Below is a small trained network, with its code and all its weights. Each question gives an input and a class and asks what happens when units are switched off, that is, made to give their printed mean instead of their output.

import numpy as np


def w(rows, s, z=0):
    codes = np.array(rows[::2]) - 128.0
    scale = np.full(codes.shape[1], s)
    scale[-1] = z or s
    return codes * scale


def norm(h):
    return h / np.sqrt((h * h).mean(-1, keepdims=True) + 1e-5)


def f(y):
    return y / 2 * (1 + np.tanh(0.7978845608 * (y + 0.044715 * y**3)))


def log_softmax(a):
    a = a - a.max(-1, keepdims=True)
    return a - np.log(np.exp(a).sum(-1, keepdims=True))


def net(x, mask):
    res = np.array(x, float).reshape(1, 3) / 4 @ E
    u = 0
    for l in range(3):
        y = f(norm(res) @ A[l][:, :-1].T + A[l][:, -1])
        res = res + np.where(mask[u : u + 9], y, B[l][:, -1]) @ B[l][:, :-1]
        u += 9
    return log_softmax(norm(res)[-1] @ U[:, :-1].T + U[:, -1])


A, B = {}, {}
E = w([
[123,163,182,165,28,169,110,186],'x0',
[83,103,102,113,103,1,109,104],'x1',
[167,148,99,168,99,88,101,174],'x2',
],0.0096)
A[0] = w([
[176,87,127,2,225,76,166,159,113],'0.n1',
[122,125,173,75,180,202,150,70,65],'0.n2',
[121,153,144,146,143,189,121,101,54],'0.n3',
[167,146,113,105,238,140,155,140,154],'0.n4',
[169,145,98,94,162,79,70,53,194],'0.n5',
[136,167,213,194,15,174,116,174,5],'0.n6',
[111,127,58,172,123,66,139,145,237],'0.n7',
[130,72,183,92,109,136,133,184,29],'0.n8',
[108,137,86,95,161,115,143,40,3],'0.n9',
],0.0097,0.0022)
B[0] = w([
[22,117,74,140,156,165,187,175,245],'0.n1',
[113,31,175,54,206,183,116,152,219],'0.n2',
[130,103,97,243,149,127,75,120,161],'0.n3',
[167,137,78,230,155,199,133,133,216],'0.n4',
[53,94,162,174,80,68,98,194,216],'0.n5',
[49,98,76,88,95,142,181,70,255],'0.n6',
[194,36,180,145,1,108,61,162,206],'0.n7',
[78,203,83,72,168,98,129,217,135],'0.n8',
[44,112,134,12,178,190,28,22,199],'0.n9',
],0.0068,0.0082)
A[1] = w([
[46,129,203,94,165,145,153,81,182],'1.n1',
[201,130,135,166,179,177,128,129,87],'1.n2',
[134,252,159,123,76,146,170,173,225],'1.n3',
[103,102,160,78,75,113,95,164,91],'1.n4',
[131,107,187,95,190,177,188,67,136],'1.n5',
[111,113,96,98,184,171,125,185,100],'1.n6',
[109,120,132,108,172,189,117,105,6],'1.n7',
[79,133,194,128,108,47,166,139,235],'1.n8',
[87,176,97,155,99,130,162,81,199],'1.n9',
],0.011,0.0026)
B[1] = w([
[122,183,111,104,113,123,114,126,254],'1.n1',
[172,178,81,222,87,92,116,109,168],'1.n2',
[99,105,83,90,118,136,189,95,158],'1.n3',
[176,139,131,102,180,148,108,93,206],'1.n4',
[132,109,99,81,121,168,52,251,218],'1.n5',
[124,189,151,130,145,96,87,129,206],'1.n6',
[92,122,169,75,49,125,130,141,196],'1.n7',
[169,169,145,130,155,161,175,114,208],'1.n8',
[167,179,75,192,73,127,166,143,175],'1.n9',
],0.011,0.0086)
A[2] = w([
[179,120,139,152,75,65,112,90,116],'2.n1',
[63,116,135,92,135,155,164,110,185],'2.n2',
[51,132,184,78,113,119,105,146,157],'2.n3',
[105,50,129,145,199,154,138,203,149],'2.n4',
[177,156,126,144,85,103,129,184,253],'2.n5',
[139,132,156,221,163,137,172,92,37],'2.n6',
[63,85,81,148,161,108,112,46,217],'2.n7',
[251,103,119,144,78,118,114,120,159],'2.n8',
[73,92,125,202,119,100,83,160,122],'2.n9',
],0.012,0.0032)
B[2] = w([
[13,219,187,35,174,179,141,112,197],'2.n1',
[89,50,133,147,119,113,159,62,239],'2.n2',
[133,71,124,105,203,87,144,113,254],'2.n3',
[49,138,95,128,15,128,72,163,226],'2.n4',
[160,116,166,159,180,47,186,105,218],'2.n5',
[160,91,96,84,251,169,126,119,131],'2.n6',
[246,108,152,185,99,141,111,155,231],'2.n7',
[148,141,195,91,157,77,93,128,227],'2.n8',
[168,202,126,112,94,145,173,168,199],'2.n9',
],0.012,0.0067)
U = w([
[159,115,168,136,129,172,142,114,3],'0',
[208,193,112,220,212,93,171,150,56],'1',
[150,208,247,59,131,61,137,115,183],'2',
[183,2,143,140,150,64,92,45,108],'3',
[11,53,96,44,110,161,89,150,174],'4',
[122,178,71,191,107,185,75,162,65],'5',
[180,137,123,177,3,113,65,222,195],'6',
[103,132,69,144,21,137,252,71,176],'7',
],0.015,0.0064)

Each question gives the input, the list of numbers given to net, and the class t.
The units are the neurons (one row each of A and B). Each row of codes is followed by its name. A weight is (code - 128) times the scale printed after its matrix; where a second scale follows, it is the last column's (A, B and U).
mask holds one flag per neuron, layer by layer. A switched-off neuron (its flag False) gives its mean, the last column of its row in B, instead of its output. The means were averaged over made-up inputs and are rounded, as every weight is.
A unit's drop is (log p(t) with every unit on - log p(t) with that unit switched off) / (log p(t) with every unit on - log p(t) with every unit switched off).
The circuit of an input: a set's keep is (log p(t) with only the set's units on - log p(t) with every unit switched off) / (log p(t) with every unit on - log p(t) with every unit switched off). Starting from the 12 units with the biggest drops (on a tie, the unit counted first), units are removed one at a time, each time the one whose removal leaves the highest keep (on an exact tie, the one counted first), for as long as the keep stays at least 0.8.
circuit, biggest first: the units of the circuit, biggest drop first
unit that matters most: the unit with the biggest drop
k most important neurons: the k neurons with the biggest drops, biggest first
k most important neurons of layer l: the k neurons of layer l with the biggest drops, biggest first
drop of u: that unit's drop, to one decimal
input [-2,7,-7], class 3: circuit, biggest first => [2.n7]
input [-7,8,8], class 2: 2 most important neurons => [0.n7, 2.n1]
input [5,5,-7], class 7: 2 most important neurons => [0.n2, 0.n7]
input [-5,-5,4], class 1: 2 most important neurons => [1.n2, 0.n4]
input [-3,3,3], class 6: 2 most important neurons => [0.n1, 1.n1]
input [-5,-8,3], class 6: 2 most important neurons of layer 0 => [0.n2, 0.n7]
input [-8,8,-3], class 3: 2 most important neurons => [2.n7, 0.n9]
input [1,-3,7], class 7: 2 most important neurons => [0.n2, 0.n6]
input [-4,2,5], class 6: 3 most important neurons => [0.n1, 1.n1, 1.n9]
input [1,1,-2], class 2: 2 most important neurons of layer 1 => [1.n1, 1.n6]
input [-8,1,2], class 6: 3 most important neurons of layer 0 => [0.n4, 0.n5, 0.n2]
input [8,6,3], class 2: 2 most important neurons of layer 0 => [0.n1, 0.n7]
input [-2,-6,-6], class 6: 3 most important neurons => [1.n2, 0.n6, 0.n4]
input [2,-8,0], class 6: unit that matters most => 1.n2
input [-8,-4,8], class 6: 3 most important neurons => [0.n5, 0.n1, 1.n8]
input [-8,7,-6], class 3: 2 most important neurons => [2.n7, 0.n5]
input [0,-3,4], class 1: 2 most important neurons => [0.n9, 0.n1]
input [-7,6,-3], class 3: 2 most important neurons => [2.n7, 0.n9]
input [-2,-7,-5], class 5: 2 most important neurons of layer 1 => [1.n2, 1.n6]
input [-2,4,0], class 3: 3 most important neurons => [0.n9, 0.n4, 1.n5]
input [-2,6,-6], class 3: unit that matters most => 2.n7
input [8,6,1], class 2: 2 most important neurons of layer 0 => [0.n1, 0.n7]
input [-6,2,0], class 3: 2 most important neurons => [0.n9, 1.n5]
input [-1,5,-1], class 3: 2 most important neurons of layer 1 => [1.n9, 1.n2]
input [-7,-5,7], class 1: 2 most important neurons of layer 1 => [1.n2, 1.n5]
input [4,3,2], class 2: 2 most important neurons of layer 0 => [0.n1, 0.n7]
input [-5,-3,2], class 6: unit that matters most => 0.n4
input [-4,-7,4], class 1: drop of 1.n2 => 1.4
